Here is a tiny trained network, its code and every weight. The questions are about switching its units off for an input and a target symbol, where a switched-off unit gives its printed mean instead of its output.

import numpy as np


def w(rows, s, z=0):
    codes = np.array(rows[::2]) - 128.0
    scale = np.full(codes.shape[1], s)
    scale[-1] = z or s
    return codes * scale


def norm(h):
    return h / np.sqrt((h * h).mean(-1, keepdims=True) + 1e-5)


def f(y):
    return np.maximum(y, 0)


def softmax(a):
    e = np.exp(a - a.max(-1, keepdims=True))
    return e / e.sum(-1, keepdims=True)


def log_softmax(a):
    a = a - a.max(-1, keepdims=True)
    return a - np.log(np.exp(a).sum(-1, keepdims=True))


def net(x, mask):
    ids = ['γδεθπφ'.index(c) for c in x.split()]
    T = len(ids)
    res = E[ids] + P[:T]
    u = 0
    for l in range(2):
        r = norm(res)
        for j in range(2):
            rows = slice(2 * j, 2 * j + 2)
            q, k, v = (r @ M[l][rows].T for M in (Q, K, V))
            z = softmax(np.where(np.tri(T) > 0, q @ k.T / 2**0.5, -1e9)) @ v
            o = O[l][rows]
            res = res + np.where(mask[u + j], z, o[:, -1]) @ o[:, :-1]
        u += 2
        y = f(norm(res) @ A[l][:, :-1].T + A[l][:, -1])
        res = res + np.where(mask[u : u + 16], y, B[l][:, -1]) @ B[l][:, :-1]
        u += 16
    return log_softmax(norm(res)[-1] @ U[:, :-1].T + U[:, -1])


Q, K, V, O, A, B = {}, {}, {}, {}, {}, {}
E = w([
[95,97,68,110,54,119,96,173],'γ',
[67,122,163,98,42,144,2,142],'δ',
[203,202,191,126,51,69,147,198],'ε',
[164,91,138,86,204,102,210,97],'θ',
[76,150,170,71,119,101,167,185],'π',
[215,105,169,60,126,52,181,104],'φ',
],0.018)
P = w([
[164,161,78,135,179,249,121,183],'0',
[147,194,218,80,2,177,91,124],'1',
[133,128,175,118,56,129,110,115],'2',
[126,106,177,131,79,106,132,115],'3',
[128,104,180,136,74,93,139,103],'4',
[100,88,177,144,77,89,152,105],'5',
[119,70,184,129,77,81,144,114],'6',
[85,51,190,154,78,95,156,115],'7',
[142,81,191,132,87,38,141,111],'8',
[111,70,192,155,80,65,158,123],'9',
[79,59,193,155,79,83,140,133],'10',
[119,75,205,142,66,46,139,140],'11',
[87,37,181,137,80,60,137,134],'12',
[97,30,186,132,62,56,124,133],'13',
],0.0084)
Q[0] = w([
[191,189,141,58,218,186,127,111],'0.h0',
[114,188,87,132,171,194,126,149],'0.h0',
[169,254,32,199,214,250,97,4],'0.h1',
[84,113,97,82,106,150,167,161],'0.h1',
],0.0069)
K[0] = w([
[105,215,79,92,101,135,86,108],'0.h0',
[181,50,163,83,62,122,62,94],'0.h0',
[99,34,195,104,52,43,113,88],'0.h1',
[255,159,221,20,116,105,116,170],'0.h1',
],0.0058)
V[0] = w([
[205,38,180,229,157,109,193,62],'0.h0',
[91,114,191,207,104,8,196,124],'0.h0',
[253,119,16,153,61,102,121,57],'0.h1',
[138,148,156,101,44,32,132,3],'0.h1',
],0.0051)
O[0] = w([
[235,81,91,102,88,97,21,115,115],'0.h0',
[78,99,240,72,140,142,186,233,228],'0.h0',
[117,142,17,134,77,112,210,146,90],'0.h1',
[159,82,74,137,98,255,121,213,2],'0.h1',
],0.0083,0.0032)
A[0] = w([
[212,132,163,141,117,169,93,125,140],'0.n0',
[135,93,154,162,94,64,215,153,244],'0.n1',
[119,58,145,177,158,173,152,134,149],'0.n2',
[134,139,142,61,111,131,127,141,69],'0.n3',
[75,125,57,74,167,90,163,152,134],'0.n4',
[118,80,131,85,89,49,113,119,64],'0.n5',
[168,120,178,108,130,170,157,54,193],'0.n6',
[141,138,150,109,189,100,62,75,79],'0.n7',
[146,155,125,49,82,102,129,66,79],'0.n8',
[170,207,77,161,138,137,92,157,103],'0.n9',
[138,185,97,150,147,121,140,40,63],'0.n10',
[137,131,148,148,70,120,72,255,184],'0.n11',
[72,133,172,98,201,136,154,92,4],'0.n12',
[86,118,105,168,159,86,181,70,167],'0.n13',
[162,172,100,152,171,99,35,122,3],'0.n14',
[168,144,141,225,65,159,147,164,99],'0.n15',
],0.008,0.0016)
B[0] = w([
[65,154,94,73,187,172,64,159,145],'0.n0',
[112,125,143,121,138,205,69,157,254],'0.n1',
[148,115,165,74,99,199,111,128,137],'0.n2',
[63,151,100,157,128,105,184,89,172],'0.n3',
[135,119,137,93,45,142,155,101,157],'0.n4',
[45,120,254,194,171,95,182,119,232],'0.n5',
[126,88,131,143,102,191,76,197,172],'0.n6',
[79,159,235,195,167,176,112,101,151],'0.n7',
[154,94,93,180,130,152,144,93,183],'0.n8',
[111,27,71,171,116,114,239,207,134],'0.n9',
[217,70,101,110,101,157,158,98,137],'0.n10',
[111,65,111,67,152,131,164,126,226],'0.n11',
[148,83,90,157,85,115,58,84,166],'0.n12',
[76,139,170,124,85,204,143,102,157],'0.n13',
[81,103,128,156,179,150,90,106,131],'0.n14',
[89,31,133,200,228,126,51,203,146],'0.n15',
],0.0054,0.0094)
Q[1] = w([
[132,57,139,139,87,151,134,129],'1.h0',
[64,92,237,128,68,84,42,173],'1.h0',
[254,170,84,131,161,144,143,102],'1.h1',
[160,42,118,45,29,53,150,122],'1.h1',
],0.0068)
K[1] = w([
[82,73,112,255,154,186,112,125],'1.h0',
[112,144,56,159,215,119,126,108],'1.h0',
[86,136,159,180,113,144,89,139],'1.h1',
[124,131,39,68,129,131,167,167],'1.h1',
],0.009)
V[1] = w([
[95,98,213,113,27,208,118,183],'1.h0',
[170,222,129,240,147,134,2,94],'1.h0',
[47,109,174,107,99,251,233,97],'1.h1',
[196,246,40,148,101,150,179,75],'1.h1',
],0.0067)
O[1] = w([
[105,129,39,180,189,157,49,202,208],'1.h0',
[255,122,187,81,119,112,148,72,72],'1.h0',
[153,140,95,45,177,33,171,65,254],'1.h1',
[103,156,228,91,154,200,162,195,43],'1.h1',
],0.0084,0.0062)
A[1] = w([
[2,104,137,144,89,145,147,152,103],'1.n0',
[154,30,117,149,74,158,86,150,153],'1.n1',
[26,111,102,181,36,106,193,73,161],'1.n2',
[119,135,163,106,193,104,152,123,196],'1.n3',
[137,94,157,117,175,93,175,201,148],'1.n4',
[123,148,149,32,107,54,154,178,59],'1.n5',
[95,164,37,149,164,67,60,172,157],'1.n6',
[143,163,193,94,43,123,132,52,119],'1.n7',
[212,99,106,16,106,48,135,107,176],'1.n8',
[162,138,35,94,105,247,113,155,127],'1.n9',
[93,151,125,117,218,206,112,93,111],'1.n10',
[245,237,187,175,60,34,142,173,3],'1.n11',
[172,101,192,108,45,166,156,114,45],'1.n12',
[225,171,182,101,60,50,136,171,229],'1.n13',
[184,156,187,182,161,70,114,233,124],'1.n14',
[138,160,137,157,209,80,134,84,138],'1.n15',
],0.0074,0.0021)
B[1] = w([
[160,88,141,135,160,101,137,90,254],'1.n0',
[135,71,165,163,219,106,157,158,180],'1.n1',
[202,165,133,216,128,29,123,138,230],'1.n2',
[58,115,96,119,2,62,165,165,206],'1.n3',
[103,63,213,57,124,141,154,119,213],'1.n4',
[114,127,40,82,136,157,114,89,219],'1.n5',
[245,102,115,98,82,60,173,91,190],'1.n6',
[194,93,102,168,143,133,166,183,202],'1.n7',
[100,98,48,54,169,166,24,159,235],'1.n8',
[179,239,184,181,100,114,106,109,147],'1.n9',
[100,159,78,38,100,241,116,45,145],'1.n10',
[74,140,122,147,149,164,109,179,169],'1.n11',
[197,93,131,243,157,26,166,130,161],'1.n12',
[157,96,113,81,173,147,136,188,213],'1.n13',
[41,127,85,199,179,188,69,70,175],'1.n14',
[119,125,186,169,34,206,80,204,179],'1.n15',
],0.0055,0.0071)
U = w([
[142,116,80,225,141,68,155,91,154],'γ',
[95,133,230,177,147,134,51,37,133],'δ',
[136,106,207,143,166,192,139,194,213],'ε',
[174,86,127,42,190,195,112,52,229],'θ',
[77,168,192,31,138,116,218,92,3],'π',
[239,81,253,117,132,105,191,118,33],'φ',
],0.007,0.0012)

Each question gives the input, a string of symbols that net reads in full, and the target symbol t.
The units are the heads (2 rows each of Q, K, V and O) and the neurons (one row each of A and B). Each row of codes is followed by its name. A weight is (code - 128) times the scale printed after its matrix; where a second scale follows, it is the last column's (O, A, B and U).
mask holds one flag per unit, layer by layer, with each layer's heads first. A switched-off unit (its flag False) gives its mean, the last column of its rows in O or B, instead of its output. The means were averaged over made-up inputs and are rounded, as every weight is.
A unit's drop is (log p(t) with every unit on - log p(t) with that unit switched off) / (log p(t) with every unit on - log p(t) with every unit switched off).
The circuit of an input: a set's keep is (log p(t) with only the set's units on - log p(t) with every unit switched off) / (log p(t) with every unit on - log p(t) with every unit switched off). Starting from the 12 units with the biggest drops (on a tie, the unit counted first), units are removed one at a time, each time the one whose removal leaves the highest keep (on an exact tie, the one counted first), for as long as the keep stays at least 0.8.
circuit, biggest first: the units of the circuit, biggest drop first
unit that matters most: the unit with the biggest drop
k most important neurons: the k neurons with the biggest drops, biggest first
top k neurons in layer l: the k neurons of layer l with the biggest drops, biggest first
which heads matter: for each layer, one digit per head in row order, 1 if its drop is at least 0.15 and else 0, layers parted by /
drop of u: that unit's drop, to one decimal
input γ θ γ γ γ, target π: circuit, biggest first => [1.h1; 0.h0; 0.n5; 0.h1]
input ε π γ γ γ γ δ ε ε δ φ φ φ θ, target γ: unit that matters most => 1.h0
input ε δ π ε ε ε π, target γ: circuit, biggest first => [1.h0; 1.h1]
input θ δ φ γ, target φ: which heads matter => 10 / 11
input θ δ π π, target φ: circuit, biggest first => [0.h0; 1.h0; 0.n11; 1.n7]
input δ δ γ δ φ, target θ: which heads matter => 10 / 11
input φ π γ ε δ ε γ γ ε, target ε: circuit, biggest first => [0.h0; 0.h1; 1.h1; 0.n15]
input π γ γ φ φ δ φ φ δ ε γ θ φ, target δ: which heads matter => 01 / 00
input δ γ φ γ π, target θ: top 2 neurons in layer 0 => [0.n5; 0.n12]
input π δ θ, target δ: 2 most important neurons => [0.n7; 1.n15]
input δ γ θ δ φ φ ε ε δ π π δ γ, target θ: 2 most important neurons => [1.n8; 0.n5]
input ε φ γ φ θ π φ, target γ: top 3 neurons in layer 0 => [0.n11; 0.n15; 0.n8]
input ε φ ε φ θ θ θ φ, target γ: which heads matter => 01 / 11
input ε θ θ φ φ φ θ γ φ δ φ θ ε, target γ: circuit, biggest first => [1.h1]
input δ φ γ φ π ε φ ε γ ε, target θ: which heads matter => 10 / 01
input γ γ γ δ φ δ ε ε φ π θ δ ε, target π: which heads matter => 11 / 01
input φ δ π ε ε γ φ, target ε: which heads matter => 11 / 11
input θ γ γ π φ γ δ ε π γ π, target φ: which heads matter => 10 / 11
input γ δ θ ε ε δ ε δ γ ε, target π: top 2 neurons in layer 0 => [0.n5; 0.n10]
input π φ γ γ, target δ: top 2 neurons in layer 0 => [0.n7; 0.n11]
input ε δ φ δ, target γ: unit that matters most => 0.n15
input δ ε π δ ε δ γ γ φ θ, target θ: which heads matter => 11 / 01
input π φ θ γ, target δ: 2 most important neurons => [0.n7; 0.n5]
input γ φ δ φ δ θ φ φ γ δ, target π: 2 most important neurons => [0.n5; 0.n1]
input φ γ θ, target ε: top 2 neurons in layer 1 => [1.n5; 1.n9]
input γ π δ ε θ, target π: drop of 1.n5 => 0.1
input ε ε δ γ δ γ π π π, target γ: drop of 1.h0 => 0.6
input π π φ π π π δ φ δ γ γ ε, target δ: drop of 0.h1 => 1.0
input φ γ φ δ ε γ δ δ φ θ, target ε: unit that matters most => 0.h1
